Here is a tiny trained network, its code and every weight. The questions are about switching its units off for an input and a class, where a switched-off unit gives its printed mean instead of its output.

import numpy as np


def w(rows, s, z=0):
    codes = np.array(rows[::2]) - 128.0
    scale = np.full(codes.shape[1], s)
    scale[-1] = z or s
    return codes * scale


def f(y):
    return np.maximum(y, 0)


def log_softmax(a):
    a = a - a.max(-1, keepdims=True)
    return a - np.log(np.exp(a).sum(-1, keepdims=True))


def net(x, mask):
    res = np.array(x, float).reshape(1, 5) / 4 @ E
    y = f(res @ A[0][:, :-1].T + A[0][:, -1])
    res = res + np.where(mask, y, B[0][:, -1]) @ B[0][:, :-1]
    return log_softmax(res[-1] @ U[:, :-1].T + U[:, -1])


A, B = {}, {}
E = w([
[129,117,126,121,129,148,126,129],'x0',
[206,138,127,5,84,87,197,134],'x1',
[133,122,125,123,131,124,117,123],'x2',
[55,160,85,81,21,129,83,102],'x3',
[54,55,220,101,113,64,153,114],'x4',
],0.013)
A[0] = w([
[113,92,169,144,120,105,153,139,21],'neuron 0',
[101,86,181,143,143,126,195,110,96],'neuron 1',
[203,95,168,173,248,99,175,177,51],'neuron 2',
[92,103,112,234,124,131,101,134,135],'neuron 3',
[179,215,30,141,138,172,111,138,3],'neuron 4',
[218,147,136,65,112,88,185,159,89],'neuron 5',
[58,177,100,86,68,120,88,102,42],'neuron 6',
[28,129,140,203,177,179,38,122,135],'neuron 7',
[167,149,132,20,77,129,180,128,123],'neuron 8',
[124,169,96,139,85,112,125,85,93],'neuron 9',
[187,194,99,146,159,162,134,110,25],'neuron 10',
[123,137,158,186,123,136,94,151,103],'neuron 11',
[33,38,196,83,131,84,154,89,39],'neuron 12',
[59,148,93,95,6,140,58,124,38],'neuron 13',
],0.011,0.0036)
B[0] = w([
[141,150,110,109,111,131,100,144,159],'neuron 0',
[128,141,84,186,76,131,117,144,178],'neuron 1',
[32,129,224,198,161,252,79,75,219],'neuron 2',
[156,173,136,77,134,79,160,80,204],'neuron 3',
[158,95,86,173,30,56,63,197,207],'neuron 4',
[119,139,106,77,153,98,191,100,205],'neuron 5',
[98,167,177,162,142,199,101,97,201],'neuron 6',
[176,187,127,40,180,29,195,110,248],'neuron 7',
[159,173,94,80,185,58,169,70,211],'neuron 8',
[125,95,160,138,109,158,134,119,162],'neuron 9',
[153,89,106,125,76,125,93,181,174],'neuron 10',
[134,104,122,129,142,85,150,95,166],'neuron 11',
[213,52,111,147,41,95,66,220,228],'neuron 12',
[32,99,189,179,149,213,102,80,229],'neuron 13',
],0.011,0.019)
U = w([
[143,144,128,69,177,59,219,67,74],'0',
[80,125,172,152,148,235,102,84,255],'1',
[155,108,116,134,52,93,67,249,26],'2',
],0.011,0.0016)

Each question gives the input, the list of numbers given to net, and the class t.
The units are the neurons (one row each of A and B). Each row of codes is followed by its name. A weight is (code - 128) times the scale printed after its matrix; where a second scale follows, it is the last column's (A, B and U).
mask holds one flag per neuron, in row order. A switched-off neuron (its flag False) gives its mean, the last column of its row in B, instead of its output. The means were averaged over made-up inputs and are rounded, as every weight is.
A unit's drop is (log p(t) with every unit on - log p(t) with that unit switched off) / (log p(t) with every unit on - log p(t) with every unit switched off).
The circuit of an input: a set's keep is (log p(t) with only the set's units on - log p(t) with every unit switched off) / (log p(t) with every unit on - log p(t) with every unit switched off). Starting from the 12 units with the biggest drops (on a tie, the unit counted first), units are removed one at a time, each time the one whose removal leaves the highest keep (on an exact tie, the one counted first), for as long as the keep stays at least 0.8.
circuit, biggest first: the units of the circuit, biggest drop first
top k neurons: the k neurons with the biggest drops, biggest first
drop of u: that unit's drop, to one decimal
input [-4,-6,0,-4,-6], class 0: circuit, biggest first -> [neuron 7]
input [-6,-7,5,-5,6], class 0: top 2 neurons -> [neuron 7; neuron 3]
input [-8,-3,-5,0,-4], class 2: top 4 neurons -> [neuron 4; neuron 8; neuron 5; neuron 10]
input [6,3,-8,1,5], class 2: top 2 neurons -> [neuron 12; neuron 7]
input [1,-5,-4,0,-6], class 2: top 4 neurons -> [neuron 4; neuron 8; neuron 10; neuron 5]
input [-6,-7,1,0,-6], class 0: top 3 neurons -> [neuron 7; neuron 12; neuron 3]
input [-2,-8,4,-7,-5], class 0: top 2 neurons -> [neuron 7; neuron 3]
input [-3,-6,6,6,-6], class 0: top 3 neurons -> [neuron 7; neuron 2; neuron 12]
input [-4,3,-2,2,-4], class 2: top 3 neurons -> [neuron 7; neuron 4; neuron 3]
input [2,-7,-4,-7,7], class 0: top 3 neurons -> [neuron 7; neuron 3; neuron 13]
input [-3,-8,-3,-7,7], class 0: top 3 neurons -> [neuron 7; neuron 3; neuron 13]
input [-5,5,4,5,6], class 2: top 2 neurons -> [neuron 12; neuron 7]
input [-1,3,8,8,7], class 1: top 3 neurons -> [neuron 13; neuron 6; neuron 4]
input [-2,-2,5,-7,6], class 1: circuit, biggest first -> [neuron 2]
input [-8,-2,3,4,5], class 2: top 2 neurons -> [neuron 12; neuron 2]
input [1,2,4,-4,-7], class 2: drop of neuron 4 -> 0.8
input [-8,-7,3,-2,1], class 0: drop of neuron 3 -> 0.0
input [3,4,-8,2,8], class 2: drop of neuron 12 -> 1.3
